Here is a tiny trained network, its code and every weight. The questions are about switching its units off for an input and a class, where a switched-off unit gives its printed mean instead of its output.

import numpy as np


def w(rows, s, z=0):
    codes = np.array(rows[::2]) - 128.0
    scale = np.full(codes.shape[1], s)
    scale[-1] = z or s
    return codes * scale


def norm(h):
    return h / np.sqrt((h * h).mean(-1, keepdims=True) + 1e-5)


def f(y):
    return np.maximum(y, 0)


def log_softmax(a):
    a = a - a.max(-1, keepdims=True)
    return a - np.log(np.exp(a).sum(-1, keepdims=True))


def net(x, mask):
    res = np.array(x, float).reshape(1, 6) / 4 @ E
    u = 0
    for l in range(2):
        y = f(norm(res) @ A[l][:, :-1].T + A[l][:, -1])
        res = res + np.where(mask[u : u + 5], y, B[l][:, -1]) @ B[l][:, :-1]
        u += 5
    return log_softmax(norm(res)[-1] @ U[:, :-1].T + U[:, -1])


A, B = {}, {}
E = w([
[22,211,149,129,71,95,141,148,113,167,51,59],'x0',
[77,169,67,196,66,213,5,43,43,105,164,215],'x1',
[94,77,87,116,123,174,43,219,101,22,149,3],'x2',
[134,107,215,40,134,94,87,94,57,76,94,163],'x3',
[110,145,59,113,109,52,99,223,141,137,175,204],'x4',
[13,55,171,109,122,124,159,117,148,79,191,146],'x5',
],0.0045)
A[0] = w([
[209,66,121,85,208,171,93,100,158,120,189,182,2],'L0N0',
[125,115,144,21,113,120,112,184,65,114,69,192,182],'L0N1',
[92,113,4,238,105,204,191,163,255,206,153,86,63],'L0N2',
[141,161,195,114,146,248,156,36,174,87,92,59,67],'L0N3',
[96,166,183,83,83,122,147,142,57,138,65,85,97],'L0N4',
],0.0058,0.0033)
B[0] = w([
[97,126,160,217,95,103,169,173,97,168,158,2,204],'L0N0',
[184,120,143,96,96,108,104,98,131,170,158,124,219],'L0N1',
[156,78,195,60,123,68,72,98,55,140,110,146,253],'L0N2',
[140,184,101,94,66,59,75,209,174,148,207,183,208],'L0N3',
[137,64,91,160,149,98,147,135,62,133,148,125,196],'L0N4',
],0.0087,0.0053)
A[1] = w([
[24,160,84,153,41,70,209,127,43,152,15,96,112],'L1N0',
[136,145,59,42,163,120,69,254,117,147,155,94,216],'L1N1',
[134,59,103,34,124,218,82,130,71,75,100,26,178],'L1N2',
[193,81,159,67,155,32,226,190,251,51,10,85,6],'L1N3',
[124,185,145,120,209,88,212,61,124,250,174,226,30],'L1N4',
],0.0051,0.0016)
B[1] = w([
[230,52,122,202,101,174,170,183,106,90,214,79,188],'L1N0',
[112,162,132,105,152,197,190,97,255,188,152,160,254],'L1N1',
[134,135,189,133,188,136,214,100,146,157,3,170,211],'L1N2',
[71,148,47,219,53,128,26,40,41,22,111,234,231],'L1N3',
[78,135,143,86,207,222,142,170,218,90,85,69,244],'L1N4',
],0.0071,0.0055)
U = w([
[202,70,212,14,127,67,55,96,66,145,106,138,145],'0',
[104,171,61,255,65,163,56,48,97,30,100,211,154],'1',
[180,78,143,233,143,115,176,233,85,130,196,48,143],'2',
[95,187,168,88,205,251,207,159,193,100,35,143,110],'3',
[120,219,113,47,80,77,70,237,218,128,217,172,91],'4',
[160,117,135,111,70,144,141,89,157,151,130,144,231],'5',
[116,167,73,84,182,98,120,100,85,112,140,20,3],'6',
],0.0081,0.0057)

Each question gives the input, the list of numbers given to net, and the class t.
The units are the neurons (one row each of A and B). Each row of codes is followed by its name. A weight is (code - 128) times the scale printed after its matrix; where a second scale follows, it is the last column's (A, B and U).
mask holds one flag per neuron, layer by layer. A switched-off neuron (its flag False) gives its mean, the last column of its row in B, instead of its output. The means were averaged over made-up inputs and are rounded, as every weight is.
A unit's drop is (log p(t) with every unit on - log p(t) with that unit switched off) / (log p(t) with every unit on - log p(t) with every unit switched off).
The circuit of an input: a set's keep is (log p(t) with only the set's units on - log p(t) with every unit switched off) / (log p(t) with every unit on - log p(t) with every unit switched off). Starting from all 10 units, units are removed one at a time, each time the one whose removal leaves the highest keep (on an exact tie, the one counted first), for as long as the keep stays at least 0.8.
circuit, biggest first: the units of the circuit, biggest drop first
most important unit: the unit with the biggest drop
k most important neurons: the k neurons with the biggest drops, biggest first
k most important neurons of layer l: the k neurons of layer l with the biggest drops, biggest first
input [5,-1,-1,-8,8,-8], class 0: 3 most important neurons of layer 0	L0N2; L0N3; L0N0
input [7,4,-2,6,-4,-3], class 2: 2 most important neurons	L0N4; L1N0
input [-2,-6,8,-1,4,1], class 3: most important unit	L1N1
input [3,6,7,-2,-7,-2], class 3: 4 most important neurons	L1N3; L1N2; L1N1; L0N0
input [-7,-8,6,7,-6,-3], class 1: 2 most important neurons of layer 0	L0N2; L0N4
input [-8,1,-6,-7,-5,-2], class 2: 2 most important neurons of layer 0	L0N0; L0N1
input [-6,4,3,-4,-2,5], class 2: 2 most important neurons of layer 0	L0N0; L0N1
input [-3,-7,-1,4,3,-2], class 1: 3 most important neurons	L1N3; L0N2; L0N3
input [-5,7,-8,4,-7,3], class 3: circuit, biggest first	L1N4; L1N3
input [7,-8,-7,3,-5,-5], class 1: circuit, biggest first	L1N3; L0N2
input [2,-5,8,-6,0,-5], class 3: 2 most important neurons	L1N2; L1N1
input [-6,3,-7,5,8,2], class 4: 2 most important neurons of layer 0	L0N2; L0N1
input [-6,-8,5,-7,-6,-1], class 1: 2 most important neurons	L1N3; L0N1
input [-6,4,-6,1,-8,4], class 4: 3 most important neurons of layer 1	L1N3; L1N2; L1N0
input [-6,5,7,-2,-1,-5], class 3: most important unit	L1N2
input [5,-2,8,-4,-6,-4], class 3: 4 most important neurons	L1N1; L1N2; L0N0; L0N1
input [2,7,5,8,6,1], class 0: 3 most important neurons	L1N3; L0N1; L0N3
input [8,-6,-1,0,6,5], class 2: 2 most important neurons	L1N0; L0N4
input [3,0,2,0,4,6], class 5: 3 most important neurons	L0N0; L0N3; L1N4
input [-4,-2,2,-4,-6,4], class 4: most important unit	L0N3
input [-2,1,7,6,1,-5], class 3: 2 most important neurons	L1N2; L0N2
